Below is a small trained network, with its code and all its weights. Each question gives an input and a target symbol and asks what happens when units are switched off, that is, made to give their printed mean instead of their output.

import numpy as np


def w(rows, s, z=0):
    codes = np.array(rows[::2]) - 128.0
    scale = np.full(codes.shape[1], s)
    scale[-1] = z or s
    return codes * scale


def norm(h):
    return h / np.sqrt((h * h).mean(-1, keepdims=True) + 1e-5)


def f(y):
    return np.maximum(y, 0)


def softmax(a):
    e = np.exp(a - a.max(-1, keepdims=True))
    return e / e.sum(-1, keepdims=True)


def log_softmax(a):
    a = a - a.max(-1, keepdims=True)
    return a - np.log(np.exp(a).sum(-1, keepdims=True))


def net(x, mask):
    ids = ['αβγεηθλμξπστφψω'.index(c) for c in x.split()]
    T = len(ids)
    res = E[ids] + P[:T]
    r = norm(res)
    for j in range(3):
        rows = slice(3 * j, 3 * j + 3)
        q, k, v = (r @ M[0][rows].T for M in (Q, K, V))
        z = softmax(np.where(np.tri(T) > 0, q @ k.T / 3**0.5, -1e9)) @ v
        o = O[0][rows]
        res = res + np.where(mask[j], z, o[:, -1]) @ o[:, :-1]
    y = f(norm(res) @ A[0][:, :-1].T + A[0][:, -1])
    res = res + np.where(mask[3:19], y, B[0][:, -1]) @ B[0][:, :-1]
    return log_softmax(norm(res)[-1] @ U[:, :-1].T + U[:, -1])


Q, K, V, O, A, B = {}, {}, {}, {}, {}, {}
E = w([
[154,114,181,152,107],'α',
[178,102,140,138,133],'β',
[131,87,191,135,101],'γ',
[139,100,85,161,123],'ε',
[124,155,150,177,128],'η',
[144,117,191,125,166],'θ',
[140,108,159,129,96],'λ',
[67,186,35,203,186],'μ',
[65,146,132,108,148],'ξ',
[119,115,130,71,114],'π',
[123,83,142,120,122],'σ',
[193,134,147,135,129],'τ',
[169,253,114,136,135],'φ',
[103,110,114,175,206],'ψ',
[155,158,158,80,95],'ω',
],0.02)
P = w([
[147,69,253,234,90],'0',
[150,58,218,163,95],'1',
[183,81,186,103,103],'2',
[190,104,153,65,121],'3',
[206,107,144,39,138],'4',
[205,104,154,35,130],'5',
],0.0047)
Q[0] = w([
[5,137,61,127,108],'head 0',
[180,115,188,123,68],'head 0',
[73,171,171,95,111],'head 0',
[145,113,59,169,126],'head 1',
[86,64,8,169,156],'head 1',
[81,117,122,111,188],'head 1',
[129,58,128,89,184],'head 2',
[254,95,152,99,126],'head 2',
[98,129,210,86,211],'head 2',
],0.0094)
K[0] = w([
[86,84,75,204,106],'head 0',
[225,104,116,93,57],'head 0',
[135,52,153,125,144],'head 0',
[119,35,176,168,8],'head 1',
[103,218,186,202,2],'head 1',
[146,166,110,176,113],'head 1',
[135,99,122,68,115],'head 2',
[151,127,49,107,145],'head 2',
[121,243,121,44,101],'head 2',
],0.0089)
V[0] = w([
[132,139,168,180,83],'head 0',
[245,16,185,85,140],'head 0',
[62,206,104,72,59],'head 0',
[155,118,147,68,160],'head 1',
[210,104,116,175,143],'head 1',
[134,174,188,76,246],'head 1',
[234,176,81,194,55],'head 2',
[127,74,7,67,2],'head 2',
[28,137,73,105,136],'head 2',
],0.0083)
O[0] = w([
[81,125,136,154,96,162],'head 0',
[81,36,166,90,124,254],'head 0',
[144,188,203,70,71,45],'head 0',
[173,162,133,127,170,144],'head 1',
[240,13,99,124,147,163],'head 1',
[146,139,189,131,217,164],'head 1',
[174,144,33,168,70,120],'head 2',
[118,177,94,1,80,56],'head 2',
[64,101,63,156,202,57],'head 2',
],0.0073,0.0092)
A[0] = w([
[124,185,89,158,124,148],'neuron 0',
[148,83,92,180,42,120],'neuron 1',
[59,88,100,91,126,126],'neuron 2',
[30,167,208,110,180,104],'neuron 3',
[77,156,110,81,180,188],'neuron 4',
[152,72,188,107,145,169],'neuron 5',
[103,134,164,174,114,125],'neuron 6',
[123,137,49,181,177,120],'neuron 7',
[121,135,94,209,155,102],'neuron 8',
[109,90,133,169,118,167],'neuron 9',
[51,75,157,112,105,101],'neuron 10',
[175,104,108,175,165,197],'neuron 11',
[99,112,6,134,170,165],'neuron 12',
[182,230,194,149,60,3],'neuron 13',
[161,168,85,191,138,101],'neuron 14',
[141,132,144,133,178,187],'neuron 15',
],0.011,0.0053)
B[0] = w([
[153,137,33,75,150,143],'neuron 0',
[94,160,98,137,143,176],'neuron 1',
[180,207,195,146,127,152],'neuron 2',
[112,153,106,180,76,176],'neuron 3',
[177,169,182,191,102,153],'neuron 4',
[126,180,84,115,166,246],'neuron 5',
[139,117,91,107,81,154],'neuron 6',
[135,99,156,58,173,157],'neuron 7',
[111,120,150,85,103,160],'neuron 8',
[110,151,116,77,132,189],'neuron 9',
[135,193,62,129,163,174],'neuron 10',
[145,150,129,67,130,214],'neuron 11',
[105,126,255,30,102,156],'neuron 12',
[129,87,172,129,131,141],'neuron 13',
[63,99,82,142,165,152],'neuron 14',
[160,192,140,130,127,183],'neuron 15',
],0.01,0.011)
U = w([
[154,97,196,111,201,122],'α',
[100,188,157,134,118,164],'β',
[211,186,45,158,130,44],'γ',
[110,92,79,150,91,213],'ε',
[186,77,129,173,85,78],'η',
[61,27,161,109,138,100],'θ',
[72,34,142,97,79,123],'λ',
[203,61,92,97,139,128],'μ',
[77,139,71,86,172,144],'ξ',
[118,85,88,61,72,147],'π',
[96,128,105,190,137,254],'σ',
[166,41,127,161,85,112],'τ',
[156,38,248,133,107,88],'φ',
[71,116,53,109,182,49],'ψ',
[175,175,182,73,71,110],'ω',
],0.014,0.0046)

Each question gives the input, a string of symbols that net reads in full, and the target symbol t.
The units are the heads (3 rows each of Q, K, V and O) and the neurons (one row each of A and B). Each row of codes is followed by its name. A weight is (code - 128) times the scale printed after its matrix; where a second scale follows, it is the last column's (O, A, B and U).
mask holds one flag per unit, heads first, then neurons. A switched-off unit (its flag False) gives its mean, the last column of its rows in O or B, instead of its output. The means were averaged over made-up inputs and are rounded, as every weight is.
A unit's drop is (log p(t) with every unit on - log p(t) with that unit switched off) / (log p(t) with every unit on - log p(t) with every unit switched off).
The circuit of an input: a set's keep is (log p(t) with only the set's units on - log p(t) with every unit switched off) / (log p(t) with every unit on - log p(t) with every unit switched off). Starting from the 12 units with the biggest drops (on a tie, the unit counted first), units are removed one at a time, each time the one whose removal leaves the highest keep (on an exact tie, the one counted first), for as long as the keep stays at least 0.8.
units of the circuit, in order: the units of the circuit, biggest drop first
most important unit: the unit with the biggest drop
top k neurons: the k neurons with the biggest drops, biggest first
which heads matter: for each layer, one digit per head in row order, 1 if its drop is at least 0.15 and else 0, layers parted by /
input ε ξ α ψ β ε, target π: units of the circuit, in order	[head 2; neuron 12]
input ε γ λ, target π: most important unit	head 1
input β ξ σ α, target ξ: units of the circuit, in order	[neuron 10; head 0; head 1; neuron 5]
input η φ β, target γ: top 2 neurons	[neuron 1; neuron 12]
input τ μ ε ω γ, target π: units of the circuit, in order	[head 1; head 2]
input ξ λ σ ψ π σ, target ω: units of the circuit, in order	[head 2; neuron 2]
input θ γ β θ τ λ, target μ: top 3 neurons	[neuron 12; neuron 5; neuron 2]
input η π γ μ φ γ, target ξ: which heads matter	001
input β φ η, target γ: top 3 neurons	[neuron 1; neuron 11; neuron 12]
input μ μ σ, target ξ: which heads matter	010
input β α τ, target μ: which heads matter	100
input γ η π σ, target ω: which heads matter	101
input θ ξ γ ε, target π: units of the circuit, in order	[head 2; neuron 5]
input η ξ γ, target β: units of the circuit, in order	[head 1]
input β μ φ θ π ξ, target β: which heads matter	001
input α γ β ξ, target β: which heads matter	000
input ψ β ω ξ α, target β: which heads matter	011
input μ λ φ, target ξ: which heads matter	011
input γ γ φ β, target γ: which heads matter	101
input φ ψ γ ω π, target ω: units of the circuit, in order	[head 2; neuron 4; neuron 2]
input θ μ α, target ξ: which heads matter	000
